(in the rows, 128 means zero)
Each row of numbers belongs to one of the elements below and depends on some of the facts about them. Some rows are named. Which element is each other row?

Some elements and their rows:
kobram: [139 126 116 130 133 151 128  37  63 126 137 189  72 104 123  62  85  68
  85 160 163 133  53  81 201 187 122  58 144 119]
dobeton: [124 137  75 136 154 122 141 150 112 140  55 102 156  95  99 119 185 192
 118 144 124 133  86  74 124 128 105 112 160 126]
trolu: [127 139  75 137 149 118 138 136 111 131  52 106 161  92 103 110 203 191
 118 136 127 114  84  66 113 107 112 125 147 124]
monunus: [129 124 142 128 134 132 142 146 131 124 133 127 124 119 133 108 101 125
 118 144 123 139 124 127 141 161 130 105 136 130]
bidom: [107 130 216 117 129 138 167 161 137 109  95 151 131 117 144 127  90 145
 106 134 100 117 145 128 123 147 135  72 112 125]
plokil: [121 129 139 118 136 124 122 103 126 131 135 127 131 129 137 160 151 143
 140 119 119 115 120 114 105  90 118 117 116 134]
zazil: [107 133 164 126 189 142  95  98 142 127 194 126 126  91 176 157 192 125
 164 140 121 114 113 141 139  96 110 162 132 136]
boplir: [130 129  96 145  76 142 127 109 141 148 180 115 118 135 142 154 159 145
 121  90 129 114 153 122  93 144 143  96  92 149]
naro: [160 117 150 100 120 130 146 143 136 126  99  95 131 142 123  93 107 114
 145 141 133 115  94 117 139 135 137 217 128 140]
braklin: [122 127 133 123 106 137 115  28  55 107 143 193  73 108 104  59 103  77
 112 143 167 111  81  78 193 180 134  81 100 109]
pimor: [111 120 104 159 113 104 115 123 132 113 161 107 119 129 128  98 131 156
  95  77 120 149 147 144 132 105 133 168 135 126]
roskil: [121 131 107 116 129 127 124 160 127 144 105 125 134 133  95 146 138 160
 143 134 128 133 155 150 150 141 132 107 158 124]
stodan: [116 124 117 131 140 104 108 103 136 122 119 125 120 148 123 108 120 154
 100  86 128 148 127 174 167  48 128 184 175 120]
dragrinun: [115 116 127 108 132 102 109 128 129 125 123 118 121 159 108 110 105 160
 124  98 124 149 127 175 183  75 135 190 181 121]
trili: [121 140  89 121 137 128 127 138 122 146  65 123 148 120 105 139 168 175
 129 135 130 121 117 121 148 105 118 118 160 122]
teper: [123 125 128 130 129 127 132 155 128 125 133 121 128 127 116 123 127 137
 133 132 121 136 132 124 124 155 130 130 123 129]
pesu: [140 128  97 148 127 112 126 142 135 116 140 131 148 136 127 137 109  88
 148 146 130 137 149 125  72 131 123 118 103 114]

How the elements are related:
skari	Θ	flodre; riflol	Θ	plokil; zokil	Θ	navar; bakitror	Θ	nelur; nemek	Θ	troke; turutim	Θ	zefek; mifibrem	Θ	luflote
grono	Θ	tremol; fodrus	Θ	grugruk; runa	Θ	zesedru; bretir	Θ	klozifor; rivaskes	Θ	goko; klusagror	Θ	vodo; graski	Θ	zezo
trodrir	Θ	stokliskas; dragrinun	Θ	skegagis; bristir	Θ	skagal; bresul	Θ	bruvi; plerikes	Θ	gite; trikople	Θ	dopli; braken	Θ	makiflo
gisti	Θ	kazoze; breklem	Θ	niro; duzek	Θ	skurim; stemek	Θ	dreflak; klozifor	Θ	momok; greplan	Θ	mamor; flodre	Θ	gazamor
flelek	Θ	latrastal; tabim	Θ	meder; bromem	Θ	mabri; tregu	Θ	brerava; skegagis	Θ	pladras; boplir	Θ	gradrol; bidom	Θ	brudradran
tresa	Θ	vapo; zeplaven	Θ	kuzus; flobok	Θ	kemel; ferul	Θ	bira; vapo	Θ	dimu; drotuflam	Θ	nitem; plugaklar	Θ	ratremer
nitem	Θ	nemek; gezo	Θ	rivaskes; latrastal	Θ	suna; foval	Θ	klatrum; pesu	Θ	dugel; mamor	Θ	gugruk; setum	Θ	ferul
fludrim	Θ	fasti; tuki	Θ	floro; mobren	Θ	bakitror; floro	Θ	nutros; dretres	Θ	tabim; fadrek	Θ	roskil; monunus	Θ	zotra
dimu	Θ	govoze; mera	Θ	kleles; fenene	Θ	mostes; susko	Θ	pimor; zesedru	Θ	mobren; dugel	Θ	stuvobren; meder	Θ	mokik
goko	Θ	dirum; stapus	Θ	zaflom; fasti	Θ	zugrom; naro	Θ	tresa; skurim	Θ	gidri; rusi	Θ	dogas; plokil	Θ	dreple
giflo	Θ	potesti; sorek	Θ	grebal; kazoze	Θ	rego; zezo	Θ	zopar; patogrik	Θ	nanis; pladras	Θ	tuki; fufir	Θ	groklur
stodan	Θ	govun; sovos	Θ	mifibrem; dogas	Θ	fusi; zazil	Θ	mize; tremol	Θ	flobok; gritem	Θ	drotuflam; pimor	Θ	bretir
muskofli	Θ	grisko; mabri	Θ	fodrus; mize	Θ	sorek; gradrol	Θ	nudrin; fupe	Θ	monunus; mumol	Θ	dretres; zuflos	Θ	naro
stapa	Θ	dragrinun; fluklim	Θ	plugaklar; skapiflok	Θ	gezo; zugrom	Θ	zuvas; zefek	Θ	pesu; laki	Θ	sovos; trolu	Θ	dobeton
mostes	Θ	revul; sofli	Θ	greplan; groklur	Θ	binu; brerava	Θ	bristir; gite	Θ	vagel; dritris	Θ	zeplaven; roskil	Θ	trikople
monak	Θ	maflon; makiflo	Θ	stodan; brava	Θ	notrin; dresotra	Θ	breklem; kemel	Θ	leskir; maflon	Θ	fufir; doflos	Θ	stapus
bibetin	Θ	tristol; gifli	Θ	vedunum; sketral	Θ	bidom; stadra	Θ	sketral; potesti	Θ	bropur; stuvobren	Θ	fenene; tropus	Θ	sedrer
klatrum	Θ	tregu; leskir	Θ	susko; binu	Θ	foval; grisko	Θ	fludrim; poklu	Θ	gisti; pabriflan	Θ	pluflu; mokik	Θ	riflol
momok	Θ	braken; stotrus	Θ	pufak; rego	Θ	nibrogrom; nutros	Θ	trafa; vedunum	Θ	truli; stirir	Θ	skiple; zagran	Θ	zuflos
dreflak	Θ	natrun; puvir	Θ	stapa; vibas	Θ	brava; tristol	Θ	skapiflok; revul	Θ	libram; trolin	Θ	rusi; bropur	Θ	trolin
zopar	Θ	drimevim; stutram	Θ	sofli; skagal	Θ	bepapal; kleles	Θ	vibas; nibrogrom	Θ	mera; luflote	Θ	zokil; libram	Θ	bakir
bruvi	Θ	dritris; zaflom	Θ	fupe; gugruk	Θ	gifli; pufak	Θ	graski; ratremer	Θ	gapi; drimevim	Θ	grono; grugruk	Θ	zagran
suna	Θ	stemek; vodo	Θ	gaban; pluflu	Θ	tropus; dreple	Θ	klusagror; govun	Θ	puvir; brudradran	Θ	plerikes; dopli	Θ	trili
vagel	Θ	pabriflan; gaban	Θ	dresotra; bakir	Θ	bresul; dirum	Θ	vipir; dobeton	Θ	pluvim; pluvim	Θ	laki; timir	Θ	segrok
nelur	Θ	setum; trili	Θ	fluklim; bira	Θ	boplir; resur	Θ	patogrik; zuvas	Θ	monak; teper	Θ	mumol; segrok	Θ	poklu
navar	Θ	kobram; vipir	Θ	zazil; truli	Θ	stadra; sedrer	Θ	doflos; skiple	Θ	runa; nudrin	Θ	stotrus; gapi	Θ	trodrir
gazamor	Θ	gritem; nanis	Θ	stirir; stokliskas	Θ	trolu; niro	Θ	dradrin; natrun	Θ	turutim; govoze	Θ	timir; fusi	Θ	braklin
grebal	Θ	skari; trafa	Θ	bromem; bepapal	Θ	flelek; skari	Ω	a; riflol	Ω	b; zokil	Ω	b; bakitror	Ω	a
nemek	Ω	c; turutim	Ω	c; mifibrem	Ω	a; grono	Ω	a; fodrus	Ω	a; runa	Ω	c; bretir	Ω	c
rivaskes	Ω	b; klusagror	Ω	c; graski	Ω	b; trodrir	Ω	a; dragrinun	Ω	b; bristir	Ω	a; bresul	Ω	b
plerikes	Ω	a; trikople	Ω	b; braken	Ω	a; gisti	Ω	a; breklem	Ω	a; duzek	Ω	a; stemek	Ω	c
klozifor	Ω	a; greplan	Ω	b; flodre	Ω	a; flelek	Ω	b; tabim	Ω	c; bromem	Ω	b; tregu	Ω	a
skegagis	Ω	b; boplir	Ω	c; bidom	Ω	a; tresa	Ω	a; zeplaven	Ω	a; troke	Ω	a; flobok	Ω	a
ferul	Ω	a; vapo	Ω	b; drotuflam	Ω	b; plugaklar	Ω	a; nitem	Ω	c; gezo	Ω	a; dradrin	Ω	c
latrastal	Ω	a; foval	Ω	b; pesu	Ω	a; mamor	Ω	a; setum	Ω	a; fludrim	Ω	b; tuki	Ω	b
mobren	Ω	b; floro	Ω	a; dretres	Ω	a; fadrek	Ω	b; monunus	Ω	a; dimu	Ω	a; mera	Ω	a
fenene	Ω	c; susko	Ω	b; zesedru	Ω	c; dugel	Ω	b; meder	Ω	c; goko	Ω	c; stapus	Ω	b
fasti	Ω	a; naro	Ω	a; skurim	Ω	a; rusi	Ω	a; plokil	Ω	c; giflo	Ω	a; sorek	Ω	a
kazoze	Ω	b; zezo	Ω	c; patogrik	Ω	a; pluka	Ω	a; pladras	Ω	c; fufir	Ω	a; stodan	Ω	b
sovos	Ω	b; dogas	Ω	c; zazil	Ω	c; tremol	Ω	c; gritem	Ω	b; pimor	Ω	a; muskofli	Ω	a
mabri	Ω	a; mize	Ω	a; gradrol	Ω	a; fupe	Ω	c; mumol	Ω	a; zuflos	Ω	a; stapa	Ω	b
fluklim	Ω	b; skapiflok	Ω	b; zugrom	Ω	b; zefek	Ω	a; laki	Ω	c; trolu	Ω	a; mostes	Ω	a
sofli	Ω	c; groklur	Ω	a; gidri	Ω	a; brerava	Ω	a; gite	Ω	a; dritris	Ω	a; zotra	Ω	b
roskil	Ω	b; monak	Ω	a; makiflo	Ω	b; brava	Ω	a; dresotra	Ω	a; kemel	Ω	c; maflon	Ω	a
doflos	Ω	a; bibetin	Ω	a; gifli	Ω	b; sketral	Ω	c; stadra	Ω	a; potesti	Ω	c; stuvobren	Ω	b
tropus	Ω	c; klatrum	Ω	a; leskir	Ω	c; binu	Ω	c; grisko	Ω	b; poklu	Ω	c; pabriflan	Ω	a
mokik	Ω	a; momok	Ω	a; stotrus	Ω	a; rego	Ω	a; nutros	Ω	a; brigus	Ω	c; vedunum	Ω	b
kipenin	Ω	a; stirir	Ω	b; zagran	Ω	a; dreflak	Ω	a; puvir	Ω	b; vibas	Ω	a; skiplun	Ω	a
tristol	Ω	a; revul	Ω	b; trolin	Ω	c; bropur	Ω	a; zopar	Ω	a; stutram	Ω	a; skagal	Ω	c
kleles	Ω	b; nibrogrom	Ω	b; luflote	Ω	a; libram	Ω	a; bruvi	Ω	b; zaflom	Ω	b; gugruk	Ω	a
pufak	Ω	a; skastis	Ω	a; ratremer	Ω	a; drimevim	Ω	a; grugruk	Ω	a; suna	Ω	a; vodo	Ω	b
pluflu	Ω	a; dreple	Ω	a; govun	Ω	a; brudradran	Ω	a; dopli	Ω	c; vagel	Ω	a; gaban	Ω	a
dubrafa	Ω	b; bakir	Ω	a; dirum	Ω	c; dobeton	Ω	a; pluvim	Ω	b; timir	Ω	a; kobram	Ω	a
nelur	Ω	a; notrin	Ω	a; trili	Ω	b; bira	Ω	a; resur	Ω	a; zuvas	Ω	a; stuguton	Ω	a
teper	Ω	a; segrok	Ω	b; navar	Ω	b; vipir	Ω	a; braklin	Ω	a; skoskes	Ω	b; kuzus	Ω	c
truli	Ω	a; sedrer	Ω	a; skiple	Ω	a; nudrin	Ω	b; gapi	Ω	b; gazamor	Ω	a; nanis	Ω	c
stokliskas	Ω	a; niro	Ω	a; natrun	Ω	a; govoze	Ω	a; fusi	Ω	a; grebal	Ω	c; trafa	Ω	a
bepapal	Ω	a

Which element is each row?
No name comes twice in this set of rows, the named rows included.
[137 121 151  89 127 121 125 137 127 133  92 113 124 170 109 130 103 133
 135 115 128 132 111 157 157  84 134 204 165 131] : bromem
[132 136 129 108 115 154 116  22  67 133 121 205  74 123 105  82  80  68
 100 151 169 120  73 112 218 159 133  52 141 112] : zotra
[104 125 122 131 124 101 103 113 127 120 123 127 119 162 109 126 117 170
 105  78 120 148 144 173 153  67 131 178 168 119] : makiflo
[134 119 138 103 144 117 120 127 136 132 108 115 125 153 116 113  97 140
 117 112 125 150 112 178 179  79 132 192 190 129] : tuki

Now the same elements, written a new way:
Known rows:
fasti: [129 118  83 124 137  90 128 112 157 115 177 173 169 105 119 131 147 121
 111 124 149 109 124 131 113  90 163]
roskil: [161  99 170 111 146 112 111 106 130 147 105 119 124 134 217 144 129 153
 160  86  87 144 127 123 144 150  87]
brerava: [129 111  91 137 151  82 134 119 136  93 165 185 171 108 110 160 161 115
 112 115 153 120 126 122 123  84 173]
gradrol: [121 191 148 164 127 114 137 121 119 106 166 111 119 165 142  79 103 139
  77 122 150  94 116 139 100 115 172]
graski: [171 113 205 141 167 125 137 105 123 101 145  54 103 145 215  97 119 160
  94  91 114 117 144 108 148 165 120]
fupe: [129 101 152 101 100 166 108 157 174 121 116 101  97 147  80 115 144 108
 158 167  93 134  74  79 154 153 137]
stodan: [186  41 141  96 157 152 141 124  89 123 113  70 136 104 207 116 127 137
 118 126 129 149 184 137 184 161 108]
skastis: [112 149 110 136 116 119 130 130 121 136 134 148 137 129 115 125 124 124
 114 136 149 122 132 154 110 108 145]
vedunum: [137  76 221 104 128 117  93 125 187 157 108  68 101 134 164 137 180 142
 133 117 120 157 154 134 142 162 110]
momok: [142  96  84 114 115 147 150 147  74 121 130 124 147 117 150  94 106 110
  86 167 164 122 154 176 145 110 167]
bretir: [170  66 104  97 122 194 149 161  98  86 122  90 112 132 130  87 101 102
 126 179 102 119  91  88 189 153 153]
teper: [118 136 115 135 102 132 179 137 131 140 155 151 138  99 106 140 111 143
  98 145 145 132 117 156  73 106 116]
brava: [108 184 102 137 120 119 119 124 126 141 146 144 150 139  94 115 125 137
 136 123 156 130 147 142 106 111 130]
monak: [135 108  78 124 143  83 130 106 163 107 187 180 180  98 119 136 154 121
 111 121 151 108 122 123 114  85 170]
skegagis: [182  57 129  93 158 151 132 120  94 132 113  76 145 104 188 117 133 144
 138 120 134 157 194 131 183 162  95]
mostes: [ 87 163 148 174 128 124 143 163  53 108  75 164 108 151  91 184 133 108
 116 123 152 154 139 156 124 109 142]
grebal: [ 95 112  77 133 146 167 105 111 164 128  79 116  65  88  78 123 104  73
 149 158  62  69  96  73 169 164 102]

Which element is each row?
No name comes twice in this set of rows, the named rows included.
[120 155 102 120  99 106 111 128 110 157 113 184 145 150 165 127 106 127
 147 125 118 125  95 167 106  97 139] : luflote
[166 102 132 115 126 183 147 152 113  77 136  83 101 149 135  79  95 112
 116 165  95 107  73  74 173 156 157] : tremol
[158 147 143 113 165 129 102  98 131 145 142  81 156 135 138 120 141 176
 184  77 136 163 200  95 151 167  65] : vapo
[103 139 128 163 141 104 140 150  79  94 107 179 134 136  96 184 149 107
 114 117 153 143 135 139 128  97 157] : dreflak
[151 150 160 125 163 120 103  97 143 141 140  86 142 136 143 129 142 175
 174  74 126 155 181  93 140 166  68] : nibrogrom
[121 179  66 118 122 134 113 127 102 148 150 136 175 135  83 101 123 142
 154 130 176 144 181 142 123 116 124] : zagran
[131 106  84 132 149  79 131 113 148  96 177 186 177 102 113 152 160 116
 110 114 152 114 124 119 121  83 174] : klatrum
[167 132 212 150 169 120 131 101 132 100 150  55 101 152 211  97 119 165
  98  83 112 115 141 101 139 167 119] : nudrin
[132 109 216 158 169 127 136 142  69 106  61 106  91 144 157 201 149 135
 139  84 114 174 161 118 160 161  88] : revul
[131 157 129 149 124 126 145 131 100 106 154 113 124 149 151  80 102 127
  71 140 155  99 125 153 117 113 175] : zopar
[166  84 122 109 124 187 148 155 106  79 131  82 105 144 133  81  98 109
 118 169  98 111  78  80 180 154 156] : kemel
[178  52 149 118 191  80 126  88 170  93 168 132 161  91 181 167 177 144
 132  73 114 132 145  80 158 134 122] : foval

The same elements again, as new rows of numbers:
Known rows:
fusi: [135 106 129 152 135 107 135 131 127 151 132 143 134 110 144 128 140  85
 123 129 112 143 138 158 131 120 125 128 131 143 111 147  94 121 140 121
 124 138 140 146 151 122 140 121 134 121]
zeplaven: [117 110 131 156 118 102 148 127 133 140 140 136 128 120 149 124 135  92
 122 126 103 135 129 168 131 109 128 135 117 141 100 161  73 121 137 114
 121 133 137 139 141 125 148 137 136 120]
muskofli: [119 111 131 156 120 102 149 126 132 141 138 137 129 119 146 123 135  92
 122 127 105 136 129 167 130 112 127 135 118 142 102 160  75 120 138 115
 120 132 136 140 142 125 147 135 134 120]
patogrik: [143 105 121 135 134 110 140 124 122 152 144 165 137 110 122 119 146 101
 116 121 128 145 134 166 130 149 134 134 133 139 118 141 108  95 150 117
 130 138 122 142 156 121 146 120 112 122]
pabriflan: [199 141  95 138 138  78  98 178 141 189 116 136 125 178 169 136 119  92
 169 160 120 151 156 118  97  69 141 122 156 116  55 123  51  93 103 152
 148 152 145 127 161 135 143 112 120 154]
stadra: [198 141  97 138 138  78 100 176 143 188 117 137 125 176 167 135 120  92
 166 159 119 151 156 120  98  71 140 121 156 117  57 123  52  94 104 151
 148 152 144 128 162 134 142 112 121 152]
pufak: [155 100 102 104 130 127 144 111 108 164 173 201 142 116  93 107 157 135
 102 113 157 148 127 180 140 197 150 146 155 135 139 138 127  38 168 102
 128 138 100 136 158 112 156 118  90 124]
momok: [126 100 110 127 141 152 121 120  92 173 168 174 141 118 138 138 157 130
 103 134 138 151 130 164 159 157 133 135 184 151 142 152 101  46 159 101
  98 139 141 144 138  91 149 114 160 132]
breklem: [138 104 132 154 139 105 135 131 130 148 126 143 135 102 139 128 141  76
 125 126 110 143 142 156 129 120 123 125 124 142 111 143 102 131 141 124
 131 140 138 148 155 125 139 119 129 120]
stuvobren: [ 70 131 135 129  88 106 209 149 148 115 136  87 130 135 138 108 104 133
  82 131 114 134 120 138 120  74 128 129 111 128 100 177  70 142 150 108
 100 115 119 109 111 139 160 153 133 110]
segrok: [ 81 113 141 143 156 151 137 163 114 150 113  78 149  91 167 159 124  99
  82 154 119 164 152  95 149  55  99  92 179 152 144 148 116 160 155 123
  80 139 179 145 117 103 128 105 209 120]
kazoze: [ 86 115 142 140 154 145 142 163 117 148 112  81 149  93 161 154 123  99
  83 151 120 163 151  97 146  61 101  94 172 149 142 146 118 160 155 125
  85 139 172 143 121 109 130 106 197 117]
laki: [183 109 197 163 153 108 200 124 136 127  92 133 132  66 190 125 159 154
 110 135  87  99 147 113  93 212  96 121 107 133 141 110 156 169 129 131
  79  59 156 135 170 134 134  67 143  81]
zesedru: [140 148 130 105 134 115 169 129 130 134 158 154 148 102 105 131 165 175
 115 111 160 126 119 144 123 202 146 134 143 130 142 110 143  98 138 126
 127 125 139 119 148 103 148  93  75 106]
klusagror: [126 151 152 141 143 103 158 143 142 126 128 114 146  91 139 147 156 136
 128 123 129 123 129 126 119 149 125 119 128 138 126 115 126 159 120 139
 123 125 170 129 144 109 135  92 109 105]
nitem: [ 97 159 144 137 151  95 143 143 150 110 132 104 159  64  93 153 160  99
 129 102 148 138 127 136 131 132 131 111 117 146 135 106 151 195 125 147
 158 161 173 143 144 103 126  95  75 104]
dogas: [123 152 146 138 139 108 158 142 138 129 136 115 142 101 145 147 155 149
 125 126 129 122 127 126 122 149 128 123 137 137 127 118 116 144 118 135
 116 122 171 126 139 105 138  94 120 109]

Name these rows:
No name comes twice in this set of rows, the named rows included.
[151 139 111 109 133 104 151 184 141 163 111 104 138 149 142 124 107 123
 109 154 139 158 155  92 103  67 131 108 159 114  94 126 100 122 136 140
 122 137 131 115 140 137 143 109 124 131] : greplan
[145  98 157 128 139 119 194 148 133 140  98 117 138  93 151 110 120 121
  76 141 112 142 155 105 107 129 106 111 131 126 132 137 145 149 164 120
  89  96 119 129 151 145 140 103 145 101] : fadrek
[109 101 140 173 156 130 107 136 113 155 124 120 138  93 175 160 145  69
 122 142  98 151 144 144 153  87 105 113 154 161 125 151  90 143 136 122
 104 146 179 163 138 102 129 111 191 125] : rego
[159 173 127 130 139  93 138 169 146 151 127 111 138 142 159 152 143 151
 151 145 134 127 136 105 103 120 137 119 152 123  95 106  91 127  96 151
 128 130 174 114 143 111 139  90 112 126] : fupe
[ 91 126 128 116 144 106 157 160 147 122 116  95 160  72  77 124 124  67
  88 112 152 170 147 122 131  78 125 100 124 137 134 126 161 190 164 136
 150 168 132 142 141 129 130 118  90 109] : skapiflok
[ 88 112 121 113 146 171 142 154  97 164 143 112 150 111 150 148 131 142
  69 153 146 164 142 107 158  98 116 107 205 148 156 150 118  91 168 106
  69 134 158 134 114  93 143 105 198 123] : dragrinun
[166  82 176 138 145 118 208 142 132 139  82 122 134  79 167 103 123 123
  69 144  96 134 162 101  97 151  95 111 119 123 139 132 158 161 167 120
  77  75 115 132 162 156 137  92 154  91] : trili
[130 113 105  68 127 143 180 140 113 154 161 164 151 117  80 103 135 167
  63 122 178 159 133 136 131 172 148 129 173 122 152 132 156  53 186 104
 110 131  90 116 142 119 158 113  91 117] : graski
[114 111 128 150 145  96 122 131 138 134 129 135 147  79 101 133 145  44
 126 108 126 157 140 166 139 105 127 118 113 150 119 133 125 165 145 132
 160 172 141 159 156 121 131 123  97 118] : tristol
[133 150 137 117 136 112 165 134 133 134 149 139 146 102 118 135 161 163
 119 117 149 122 122 137 122 182 139 131 139 133 135 113 133 115 131 128
 122 123 149 122 145 104 145  92  90 108] : nanis
[128  99 107 123 140 152 122 118  95 173 171 177 142 119 133 135 157 132
 103 132 141 152 128 166 159 161 136 135 183 151 144 151 103  43 160 100
 101 138 137 144 140  93 150 115 155 131] : klozifor
[183 186 114 125 142  81 126 186 151 164 122 107 134 166 168 154 135 154
 167 155 139 130 143  91  91 102 143 118 160 113  73  97  76 120  83 162
 138 137 177 108 147 116 139  85 107 137] : tropus

